Here is a tiny trained network, its code and every weight. The questions are about switching its units off for an input and a class, where a switched-off unit gives its printed mean instead of its output.

import numpy as np


def w(rows, s, z=0):
    codes = np.array(rows[::2]) - 128.0
    scale = np.full(codes.shape[1], s)
    scale[-1] = z or s
    return codes * scale


def norm(h):
    return h / np.sqrt((h * h).mean(-1, keepdims=True) + 1e-5)


def f(y):
    return y / 2 * (1 + np.tanh(0.7978845608 * (y + 0.044715 * y**3)))


def log_softmax(a):
    a = a - a.max(-1, keepdims=True)
    return a - np.log(np.exp(a).sum(-1, keepdims=True))


def net(x, mask):
    res = np.array(x, float).reshape(1, 7) / 4 @ E
    u = 0
    for l in range(3):
        y = f(norm(res) @ A[l][:, :-1].T + A[l][:, -1])
        res = res + np.where(mask[u : u + 3], y, B[l][:, -1]) @ B[l][:, :-1]
        u += 3
    return log_softmax(norm(res)[-1] @ U[:, :-1].T + U[:, -1])


A, B = {}, {}
E = w([
[181,205,95,147,177,147,163,119,215,190,116,103],'x0',
[122,113,124,123,132,139,122,137,143,130,118,127],'x1',
[128,133,125,134,122,124,126,125,124,121,131,125],'x2',
[141,131,123,143,116,130,126,134,122,129,126,123],'x3',
[81,173,197,94,75,114,49,227,138,140,151,75],'x4',
[148,114,129,177,148,8,124,143,189,123,116,179],'x5',
[130,129,132,135,119,138,118,131,132,128,117,146],'x6',
],0.017)
A[0] = w([
[128,87,101,121,166,254,171,45,15,121,127,147,101],'0.n0',
[162,125,98,138,171,175,171,52,142,131,115,130,22],'0.n1',
[139,205,121,91,142,237,161,99,145,161,148,79,1],'0.n2',
],0.018,0.0061)
B[0] = w([
[158,54,122,77,33,159,136,21,142,75,80,63,251],'0.n0',
[159,79,108,132,93,68,199,129,192,176,194,208,202],'0.n1',
[41,114,185,219,217,64,2,215,4,84,105,161,209],'0.n2',
],0.0082,0.022)
A[1] = w([
[138,13,96,195,185,131,137,40,44,74,79,163,5],'1.n0',
[77,135,147,93,122,253,93,142,4,99,118,79,182],'1.n1',
[121,169,125,140,194,126,112,180,98,123,105,137,31],'1.n2',
],0.026,0.0029)
B[1] = w([
[56,204,166,226,208,53,19,236,133,187,163,130,255],'1.n0',
[189,6,117,155,57,83,209,75,173,227,223,194,205],'1.n1',
[85,143,96,132,129,178,117,94,114,74,94,38,158],'1.n2',
],0.012,0.039)
A[2] = w([
[175,80,169,90,125,123,119,123,78,126,110,224,1],'2.n0',
[86,18,157,171,91,88,75,122,48,101,138,127,215],'2.n1',
[121,109,91,198,251,146,141,112,64,122,106,168,88],'2.n2',
],0.029,0.0019)
B[2] = w([
[107,198,86,163,254,125,114,76,118,133,102,172,144],'2.n0',
[140,160,117,54,130,199,162,152,95,24,47,95,253],'2.n1',
[157,145,122,93,76,147,137,58,181,192,166,109,173],'2.n2',
],0.016,0.044)
U = w([
[122,105,143,78,117,190,137,144,33,2,61,96,45],'0',
[84,231,149,178,160,89,24,166,173,140,121,50,100],'1',
[192,79,89,145,122,111,221,27,161,215,214,202,255],'2',
],0.0099,0.00071)

Each question gives the input, the list of numbers given to net, and the class t.
The units are the neurons (one row each of A and B). Each row of codes is followed by its name. A weight is (code - 128) times the scale printed after its matrix; where a second scale follows, it is the last column's (A, B and U).
mask holds one flag per neuron, layer by layer. A switched-off neuron (its flag False) gives its mean, the last column of its row in B, instead of its output. The means were averaged over made-up inputs and are rounded, as every weight is.
A unit's drop is (log p(t) with every unit on - log p(t) with that unit switched off) / (log p(t) with every unit on - log p(t) with every unit switched off).
The circuit of an input: a set's keep is (log p(t) with only the set's units on - log p(t) with every unit switched off) / (log p(t) with every unit on - log p(t) with every unit switched off). Starting from all 9 units, units are removed one at a time, each time the one whose removal leaves the highest keep (on an exact tie, the one counted first), for as long as the keep stays at least 0.8.
units of the circuit, in order: the units of the circuit, biggest drop first
unit that matters most: the unit with the biggest drop
top k neurons: the k neurons with the biggest drops, biggest first
drop of u: that unit's drop, to one decimal
input [-4,5,4,-6,1,6,1], class 0: top 3 neurons => [1.n0 0.n0 0.n2]
input [7,-7,5,-5,4,-6,2], class 0: units of the circuit, in order => [1.n0]
input [2,-1,-2,4,7,-4,7], class 0: top 4 neurons => [0.n0 0.n2 1.n2 2.n1]
input [-5,-4,-3,5,6,1,-7], class 0: top 2 neurons => [2.n2 2.n1]
input [4,7,6,2,-6,2,-8], class 2: top 2 neurons => [0.n1 0.n2]
input [-2,6,-3,-2,-6,6,0], class 1: top 2 neurons => [1.n0 1.n1]
input [0,8,-4,-4,6,6,6], class 0: top 2 neurons => [1.n0 0.n1]
input [2,0,-6,5,-4,-6,-4], class 1: top 2 neurons => [1.n0 0.n2]
input [3,0,2,-6,-6,-6,-4], class 1: top 2 neurons => [1.n0 0.n2]
input [4,8,-7,0,3,-3,-6], class 0: top 2 neurons => [0.n2 1.n0]
input [2,-1,4,-4,-7,1,-4], class 2: top 3 neurons => [0.n1 0.n2 2.n1]
input [-8,0,7,-4,7,-4,8], class 2: drop of 1.n1 => 0.9
input [-7,1,2,7,4,-5,2], class 2: drop of 1.n1 => 0.8
input [-4,5,-2,4,3,3,2], class 0: drop of 1.n0 => 2.3
input [7,-2,-3,3,-6,7,-5], class 2: unit that matters most => 1.n0
